Below are the code and all the weights of a small trained network. Each question names an input and a class and asks about switching units off, where a switched-off unit gives its printed mean instead of its output.

import numpy as np


def w(rows, s, z=0):
    codes = np.array(rows[::2]) - 128.0
    scale = np.full(codes.shape[1], s)
    scale[-1] = z or s
    return codes * scale


def f(y):
    return np.maximum(y, 0)


def log_softmax(a):
    a = a - a.max(-1, keepdims=True)
    return a - np.log(np.exp(a).sum(-1, keepdims=True))


def net(x, mask):
    res = np.array(x, float).reshape(1, 7) / 4 @ E
    y = f(res @ A[0][:, :-1].T + A[0][:, -1])
    res = res + np.where(mask, y, B[0][:, -1]) @ B[0][:, :-1]
    return log_softmax(res[-1] @ U[:, :-1].T + U[:, -1])


A, B = {}, {}
E = w([
[145,89,132,131,183,121,108,215],'x0',
[230,236,35,67,134,227,117,58],'x1',
[104,187,177,98,231,49,79,76],'x2',
[138,185,118,240,113,72,158,245],'x3',
[180,86,123,85,201,146,147,190],'x4',
[101,162,50,107,154,101,191,130],'x5',
[137,73,44,129,167,147,166,188],'x6',
],0.011)
A[0] = w([
[163,68,142,80,113,212,208,125,218],'neuron 1',
[130,158,84,123,169,206,226,100,53],'neuron 2',
[40,147,146,189,83,2,65,109,239],'neuron 3',
[201,158,149,146,183,141,202,210,254],'neuron 4',
[76,40,92,118,110,179,211,53,167],'neuron 5',
[215,238,115,158,86,130,72,100,208],'neuron 6',
[157,158,181,125,69,117,91,221,4],'neuron 7',
[150,130,128,35,180,132,39,54,161],'neuron 8',
[174,160,32,138,184,72,175,130,111],'neuron 9',
[147,15,177,152,144,67,139,241,135],'neuron 10',
[187,78,170,166,179,98,178,229,153],'neuron 11',
],0.0094,0.0047)
B[0] = w([
[192,91,85,140,93,95,70,140,201],'neuron 1',
[87,130,69,94,119,148,102,150,183],'neuron 2',
[76,93,175,193,135,123,250,80,251],'neuron 3',
[103,144,79,123,146,101,48,204,216],'neuron 4',
[136,94,100,44,66,91,120,91,198],'neuron 5',
[146,225,110,205,110,192,143,84,207],'neuron 6',
[153,182,139,157,99,50,91,183,169],'neuron 7',
[226,106,177,93,181,168,142,85,215],'neuron 8',
[86,145,82,111,205,142,182,112,190],'neuron 9',
[135,106,185,159,122,104,84,217,254],'neuron 10',
[144,135,121,92,134,94,48,204,230],'neuron 11',
],0.011,0.018)
U = w([
[27,87,175,174,109,36,143,87,117],'0',
[140,247,120,218,66,177,77,93,4],'1',
[94,188,38,123,204,107,137,175,144],'2',
[147,101,61,86,8,120,103,90,44],'3',
[99,132,153,162,141,90,58,242,165],'4',
[184,121,161,91,189,151,51,62,205],'5',
],0.013,0.0033)

Each question gives the input, the list of numbers given to net, and the class t.
The units are the neurons (one row each of A and B). Each row of codes is followed by its name. A weight is (code - 128) times the scale printed after its matrix; where a second scale follows, it is the last column's (A, B and U).
mask holds one flag per neuron, in row order. A switched-off neuron (its flag False) gives its mean, the last column of its row in B, instead of its output. The means were averaged over made-up inputs and are rounded, as every weight is.
A unit's drop is (log p(t) with every unit on - log p(t) with that unit switched off) / (log p(t) with every unit on - log p(t) with every unit switched off).
The circuit of an input: a set's keep is (log p(t) with only the set's units on - log p(t) with every unit switched off) / (log p(t) with every unit on - log p(t) with every unit switched off). Starting from all 11 units, units are removed one at a time, each time the one whose removal leaves the highest keep (on an exact tie, the one counted first), for as long as the keep stays at least 0.8.
units of the circuit, in order: the units of the circuit, biggest drop first
k most important neurons: the k neurons with the biggest drops, biggest first
drop when u is switched off: that unit's drop, to one decimal
input [4,3,-8,5,-3,7,-4], class 2: units of the circuit, in order	(neuron 9)
input [7,5,1,0,4,-7,-1], class 5: 2 most important neurons	(neuron 8; neuron 10)
input [2,-1,-3,-1,1,2,-6], class 0: 2 most important neurons	(neuron 11; neuron 6)
input [-3,3,3,6,7,2,-5], class 2: 2 most important neurons	(neuron 9; neuron 4)
input [2,5,1,-3,-4,-8,-4], class 1: 4 most important neurons	(neuron 6; neuron 5; neuron 11; neuron 9)
input [-6,-1,-7,2,-4,2,-2], class 3: 2 most important neurons	(neuron 5; neuron 10)
input [5,0,7,-2,1,5,0], class 5: drop when neuron 8 is switched off	0.7
input [-4,-1,-8,0,-6,-6,-1], class 3: drop when neuron 5 is switched off	1.2
input [5,4,2,2,-7,-4,-2], class 1: drop when neuron 1 is switched off	0.0
input [-1,-5,-8,4,-7,7,3], class 0: drop when neuron 3 is switched off	0.4
